X = 128,108,144,151,122,136,147
The second entry from the end?
A: 136
The third entry from the left -> 144
The 3rd entry from the right is 122

Read these off the row that follows.
1) Report the smallest entry.
2) Report the entry just left of the smallest entry.
[121 140 131 140 122 128 141 129 113 112 102 113 152 128]
1) 102
2) 112

Questions about the row below.
1) The first entry?
2) The entry just right of 128?
3) The last entry?
[128 137 110 102]
1) 128
2) 137
3) 102

[[123 127 123 124 122 133 140 128]
 [123 136 140 132 134 144 104 142]]
Counting starts at 0.
The entry in row 0 and column 2 -> 123
The top entry of the column that holds the largest entry is 133
The entry just left of 127: 123
The bottom entry of the column that holds the smallest entry: 104
Read off the entry just right of 104.
Answer: 142
Read off the entry at row 0, column 1.
Answer: 127

m =
[[116 129 131 136 118 142 130 116]
 [117 124 143 116 118 132 131 132]
 [126 126 143 121 110 128 122 127]
 [118 122 131 129 125 138 128 126]
 [118 122 131 123 125 138 125 123]
 [121 124 125 125 125 138 125 124]
 [118 122 129 129 125 138 128 124]
 [117 124 143 142 118 132 131 133]
 [122 124 127 135 121 136 126 123]
 [116 144 125 135 157 119 113 133]
 [123 131 149 126 118 130 130 132]
 [118 149 127 129 157 117 113 135]
 [117 146 127 139 157 123 117 130]
 [120 124 145 129 118 132 131 132]
 [117 129 129 129 118 143 130 116]]
Counting starts at 0.
Report the entry in the top-left corner.
A: 116
Report the entry in the bottom-left corner.
A: 117
The entry in the top-right corner: 116
The entry at row 1, column 0: 117
Report the bottom entry of the column that holds the smallest entry.
A: 118
The entry in the bottom-right corner -> 116
Report the top entry of the column that holds the smallest entry.
A: 118
Report the entry at row 0, column 2.
A: 131
Report the entry at row 2, column 0.
A: 126
The entry at row 1, column 2 is 143
Report the entry in row 0 and column 1.
A: 129
The smallest entry -> 110
The entry just left of the smallest entry -> 121

W =
128	130	133	130	117	114	132	122
134	131	131	139	117	131	115	144
127	116	117	135	125	114	132	143
132	128	140	115	129	120	120	152
116	119	121	106	122	132	137	144
128	137	127	124	134	116	137	139
143	137	126	127	117	117	120	139
119	130	132	113	136	136	129	125
135	124	134	125	129	115	124	125
129	142	126	124	143	115	126	141
131	127	120	114	148	115	119	127
130	115	132	125	123	123	129	119
140	142	138	125	119	133	126	150
Rows and columns are numbered from 0.
The entry in row 1 and column 0 is 134
Read off the entry at row 1, column 1.
131
Read off the entry at row 2, column 0.
127
The entry in the bottom-left corner -> 140
Read off the entry in the bottom-right corner.
150
The entry in row 0 and column 2: 133
The entry directly below 106: 124
The entry in the top-left corner: 128
The entry in row 2 and column 2: 117
The entry directly below the largest entry: 144
The entry in row 1 and column 2 is 131
Read off the bottom entry of the column that holds the smallest entry.
125
The entry directly above the largest entry: 143
The entry at row 0, column 1 -> 130
Read off the smallest entry.
106
The largest entry -> 152
The entry in the top-right corner -> 122
The entry directly above 150 is 119
The entry directly above 113: 127

[135 121 137 143 120 116 115 116 130 145 133 118 130 103 133]
Read off the entry just right of 137.
Answer: 143
Read off the entry just left of the centre entry.
Answer: 115
The entry just right of 120 is 116

Read these off the array that follows.
1) The bottom-left entry?
2) The entry directly below the centre entry?
3) The entry just right of the centre entry?
4) The entry directly above the centre entry?
5) The second entry in reading order?
6) The largest entry?
7) The 2nd entry on the diagonal from the top-right corner?
8) The bottom-right entry?
[[136 117 125 122 121 124 126 135 143 132 124 135 136]
 [140 114 123 132 132 141 111 108 130 119 146 132 120]
 [134 119 119 119 128 131 133 132 143 143 116 123 137]
 [134 130 127 123 140 127 127 126 127 129 118 132 134]
 [138 130 129 114 138 115 118 133 117 143 128 139 121]
 [140 125 118 139 126 128 127 129 129 120 127 124 116]
 [148 129 132 132 127 126 126 117 132 132 147 111 118]
 [154 129 121 127 126 126 120 116 121 141 141 130 109]
 [147 122 124 122 131 138 114 117 141 142 128 140 125]
 [120 127 124 117 125 145 141 134 132 136 122 130 138]
 [128 126 130 129 135 141 141 144 121 139 119 126 130]
 [116 128 140 136 119 109 124 121 115 125 122 135 127]
 [148 118 118 127 135 123 115 130 124 125 145 142 108]]
1) 148
2) 120
3) 117
4) 127
5) 117
6) 154
7) 132
8) 108

a =
[[129 132 128 140 114 138 127 122 141 131 135 127 132]
 [132 135 131 143 123 125 113 113 135 143 119 110 123]
 [130 131 130 134 130 122 118 119 128 137 119 115 123]
 [130 130 131 131 136 117 117 121 123 137 115 114 121]
 [130 131 129 135 123 129 124 122 133 133 127 123 128]
 [133 137 131 150 113 133 115 110 144 143 127 112 127]]
Indices start at 0.
The entry at row 1, column 0: 132
The entry in row 0 and column 0 is 129
What is the entry in the top-right corner?
A: 132
The entry just right of the largest entry is 113
The entry in row 0 and column 2 -> 128
The entry in the bottom-right corner is 127
The bottom-left entry is 133
What is the entry at row 2, column 1?
A: 131
The top entry of the column that holds the largest entry: 140
What is the entry in row 2 and column 0?
A: 130
The entry in row 0 and column 1 is 132
What is the bottom entry of the column that holds the largest entry?
A: 150
What is the entry directly above the largest entry?
A: 135
What is the entry directly below 141?
A: 135

Questions about the matrix below. Counting starts at 0.
1) Which number is the entry in the bottom-right corner?
2) Which number is the entry in the top-left corner?
3) Which number is the entry at row 2, column 0?
4) Which number is the entry directly below the largest entry?
5) Which number is the entry just left of the smallest entry?
6) Which number is the bottom entry of the column that holds the smallest entry?
7) Which number is the entry in row 2 and column 2?
8) Which number is the entry at row 1, column 0?
[[113 118 130 125 123]
 [131 144 128 106 113]
 [127 131 131 121 131]
 [117 151 129 142 137]
 [137 119 131 125 121]
 [129 127 124 117 123]
 [115 134 132 118 137]
 [133 123 130 119 124]
 [123 139 141 123 141]
 [119 119 135 135 136]]
1) 136
2) 113
3) 127
4) 119
5) 128
6) 135
7) 131
8) 131

Read these off the row that follows.
1) Report the 1st entry.
2) Report the entry just right of 140.
3) Report the 2nd entry from the right.
4) Report the third entry from the left.
[108 130 151 122 140 127 117 133 152 124 122]
1) 108
2) 127
3) 124
4) 151

[113 150 143 119 104 110 106]
The median of all entries is 113
The entry just left of 110: 104

data =
[[122 137 136 143 131 122 125 118 111 127 117 157 126 107]
 [113 123 118 130 122 116 101 128 124  98 133 135 128 129]
 [130 134 131 116 132 109 110 122 118 122 124 123 141 107]]
The last entry, reading row by row is 107
The top-right entry is 107
Which number is the entry just right of the largest entry? 126
Which number is the fifth-last entry, reading row by row? 122
The entry in the top-left corner: 122
The entry in the bottom-left corner -> 130
Which number is the 2nd smallest entry? 101
Which number is the top entry of the column that holds the smallest entry? 127
The largest entry in the last column is 129
Which number is the entry just right of the smallest entry? 133
Which number is the top entry of the column that holds the largest entry? 157
The 3rd entry on the main diagonal: 131
The third entry in reading order: 136
The 2nd entry on the diagonal from the top-right corner is 128

A = array([125, 137, 138, 132, 147, 155, 118, 137, 136, 116])
Find the entry just right of the largest entry.
118
Find the 2nd entry from the left.
137
Find the last entry.
116
Find the 3rd entry from the end.
137
Find the third entry from the left.
138

Read these off the array that follows. Rows and columns are numbered from 0.
1) Read off the entry in the bottom-left corner.
2) Read off the entry in row 2 and column 1.
3) Read off the entry just right of 123.
4) Read off the top-left entry.
5) Read off the entry in row 2 and column 0.
6) Read off the entry in the bottom-right corner.
7) Read off the entry just left of 129.
8) Read off the entry directly below the centre entry.
[[155 114 145 119 148 130 119 106 130 101 131 139 122 152 108]
 [137 125 123 128 124 130 142 133 145 119 125 118 129 116 124]
 [110 116 111 111 110 154 120 125 147 143 135 135 113 138 137]
 [139 126 121 132 126 132 147 133 146 116 122 119 132 112 120]
 [128 128 128 128 128 128 128 128 128 128 128 128 128 128 128]]
1) 128
2) 116
3) 128
4) 155
5) 110
6) 128
7) 118
8) 133
